Here is a tiny trained network, its code and every weight. The questions are about switching its units off for an input and a target symbol, where a switched-off unit gives its printed mean instead of its output.

import numpy as np


def w(rows, s, z=0):
    codes = np.array(rows[::2]) - 128.0
    scale = np.full(codes.shape[1], s)
    scale[-1] = z or s
    return codes * scale


def norm(h):
    return h / np.sqrt((h * h).mean(-1, keepdims=True) + 1e-5)


def f(y):
    return y / 2 * (1 + np.tanh(0.7978845608 * (y + 0.044715 * y**3)))


def softmax(a):
    e = np.exp(a - a.max(-1, keepdims=True))
    return e / e.sum(-1, keepdims=True)


def log_softmax(a):
    a = a - a.max(-1, keepdims=True)
    return a - np.log(np.exp(a).sum(-1, keepdims=True))


def net(x, mask):
    ids = ['βεθλξπτφω'.index(c) for c in x.split()]
    T = len(ids)
    res = E[ids] + P[:T]
    r = norm(res)
    for j in range(2):
        rows = slice(2 * j, 2 * j + 2)
        q, k, v = (r @ M[0][rows].T for M in (Q, K, V))
        z = softmax(np.where(np.tri(T) > 0, q @ k.T / 2**0.5, -1e9)) @ v
        o = O[0][rows]
        res = res + np.where(mask[j], z, o[:, -1]) @ o[:, :-1]
    y = f(norm(res) @ A[0][:, :-1].T + A[0][:, -1])
    res = res + np.where(mask[2:26], y, B[0][:, -1]) @ B[0][:, :-1]
    return log_softmax(norm(res)[-1] @ U[:, :-1].T + U[:, -1])


Q, K, V, O, A, B = {}, {}, {}, {}, {}, {}
E = w([
[191,100,132,40],'β',
[163,147,64,76],'ε',
[199,123,121,61],'θ',
[222,116,126,31],'λ',
[191,26,245,90],'ξ',
[252,144,106,135],'π',
[101,215,167,53],'τ',
[208,110,84,178],'φ',
[93,102,64,85],'ω',
],0.02)
P = w([
[152,66,117,2],'0',
[209,78,48,35],'1',
[220,91,29,76],'2',
[193,100,70,113],'3',
[162,119,97,133],'4',
[140,130,114,158],'5',
[129,159,118,180],'6',
[84,176,124,199],'7',
[62,196,123,238],'8',
[41,196,143,216],'9',
[60,213,148,137],'10',
],0.007)
Q[0] = w([
[137,201,252,167],'head 0',
[76,119,183,151],'head 0',
[89,105,120,168],'head 1',
[224,71,54,111],'head 1',
],0.015)
K[0] = w([
[183,127,254,13],'head 0',
[191,72,84,72],'head 0',
[153,58,118,48],'head 1',
[53,123,66,231],'head 1',
],0.009)
V[0] = w([
[77,147,63,207],'head 0',
[2,169,230,81],'head 0',
[204,221,206,218],'head 1',
[199,223,169,21],'head 1',
],0.0093)
O[0] = w([
[178,110,62,160,64],'head 0',
[131,75,133,49,2],'head 0',
[162,151,160,248,72],'head 1',
[84,158,230,159,199],'head 1',
],0.012,0.0091)
A[0] = w([
[84,178,168,142,192],'neuron 0',
[150,139,151,98,119],'neuron 1',
[171,89,40,131,117],'neuron 2',
[69,176,71,106,111],'neuron 3',
[7,101,51,164,94],'neuron 4',
[51,123,169,122,157],'neuron 5',
[200,107,76,182,55],'neuron 6',
[183,55,176,115,100],'neuron 7',
[174,90,15,148,178],'neuron 8',
[130,159,104,93,111],'neuron 9',
[64,122,100,132,2],'neuron 10',
[110,145,43,85,128],'neuron 11',
[75,90,90,123,58],'neuron 12',
[132,95,90,181,8],'neuron 13',
[24,127,111,170,54],'neuron 14',
[87,177,85,143,167],'neuron 15',
[146,115,106,196,58],'neuron 16',
[182,155,152,148,91],'neuron 17',
[149,48,85,151,78],'neuron 18',
[122,134,148,186,12],'neuron 19',
[172,67,158,112,158],'neuron 20',
[85,198,80,133,170],'neuron 21',
[172,50,191,134,102],'neuron 22',
[91,60,121,82,101],'neuron 23',
],0.017,0.0092)
B[0] = w([
[198,121,118,48,254],'neuron 0',
[190,131,129,169,169],'neuron 1',
[130,130,20,178,180],'neuron 2',
[199,78,157,166,168],'neuron 3',
[163,160,7,58,155],'neuron 4',
[53,127,63,152,203],'neuron 5',
[36,129,140,208,176],'neuron 6',
[176,61,167,217,146],'neuron 7',
[52,141,14,109,230],'neuron 8',
[149,141,152,130,158],'neuron 9',
[157,117,82,101,123],'neuron 10',
[216,139,144,85,198],'neuron 11',
[248,191,113,194,132],'neuron 12',
[222,31,200,64,125],'neuron 13',
[66,134,13,76,131],'neuron 14',
[142,78,144,151,184],'neuron 15',
[44,173,151,99,151],'neuron 16',
[177,110,139,195,181],'neuron 17',
[217,152,104,79,125],'neuron 18',
[247,160,115,167,127],'neuron 19',
[164,83,109,209,162],'neuron 20',
[198,102,203,112,207],'neuron 21',
[202,21,122,189,148],'neuron 22',
[92,125,115,233,167],'neuron 23',
],0.013,0.0083)
U = w([
[235,229,203,165,52],'β',
[80,215,200,59,224],'ε',
[167,1,184,190,102],'θ',
[57,151,132,195,253],'λ',
[152,101,36,73,165],'ξ',
[165,132,187,84,82],'π',
[164,108,172,106,53],'τ',
[155,131,166,106,46],'φ',
[77,66,167,89,156],'ω',
],0.0095,0.0042)

Each question gives the input, a string of symbols that net reads in full, and the target symbol t.
The units are the heads (2 rows each of Q, K, V and O) and the neurons (one row each of A and B). Each row of codes is followed by its name. A weight is (code - 128) times the scale printed after its matrix; where a second scale follows, it is the last column's (O, A, B and U).
mask holds one flag per unit, heads first, then neurons. A switched-off unit (its flag False) gives its mean, the last column of its rows in O or B, instead of its output. The means were averaged over made-up inputs and are rounded, as every weight is.
A unit's drop is (log p(t) with every unit on - log p(t) with that unit switched off) / (log p(t) with every unit on - log p(t) with every unit switched off).
The circuit of an input: a set's keep is (log p(t) with only the set's units on - log p(t) with every unit switched off) / (log p(t) with every unit on - log p(t) with every unit switched off). Starting from the 12 units with the biggest drops (on a tie, the unit counted first), units are removed one at a time, each time the one whose removal leaves the highest keep (on an exact tie, the one counted first), for as long as the keep stays at least 0.8.
units of the circuit, in order: the units of the circuit, biggest drop first
most important unit: the unit with the biggest drop
top k neurons: the k neurons with the biggest drops, biggest first
heads that matter: for each layer, one digit per head in row order, 1 if its drop is at least 0.15 and else 0, layers parted by /
drop of u: that unit's drop, to one decimal
input β ε β β β ξ τ λ ω ω π, target ξ: units of the circuit, in order	(head 1)
input θ β θ, target ε: heads that matter	11
input ξ θ β θ, target ε: heads that matter	11
input β ε φ ξ τ θ, target θ: heads that matter	11
input β π β φ ε ε, target λ: units of the circuit, in order	(head 1; head 0; neuron 6)
input β τ π λ β τ π, target θ: units of the circuit, in order	(head 0; neuron 7)
input π β π τ β θ φ ε, target λ: units of the circuit, in order	(head 1; head 0; neuron 6; neuron 16)
input β θ β, target ε: units of the circuit, in order	(head 0; head 1; neuron 3)
input θ π τ φ φ β π, target λ: heads that matter	01
input φ β β λ π λ, target β: heads that matter	11
input β τ π π ω β ξ λ ω ω π, target ξ: heads that matter	01
input ε π λ β π β β π π θ ε, target β: heads that matter	01
input φ τ φ ξ ε θ ξ φ, target λ: top 3 neurons	(neuron 6; neuron 16; neuron 8)
input φ β π λ, target β: heads that matter	10
input π π ε β φ θ ω τ ε τ λ, target θ: heads that matter	10
input β π π λ ε, target β: heads that matter	11
input θ ξ β β ξ φ τ φ θ, target λ: top 2 neurons	(neuron 6; neuron 0)
input ε θ π θ, target β: most important unit	head 0
input ξ β β π ε π ξ τ θ, target θ: drop of head 0	1.4
input β λ λ τ β, target θ: top neuron	(neuron 22)
input τ ω π β λ ξ θ ε τ φ β, target λ: drop of head 1	1.1
input θ λ τ ξ β φ φ ξ ξ λ, target λ: drop of neuron 6	0.3
input τ β τ φ θ, target λ: drop of neuron 23	0.0
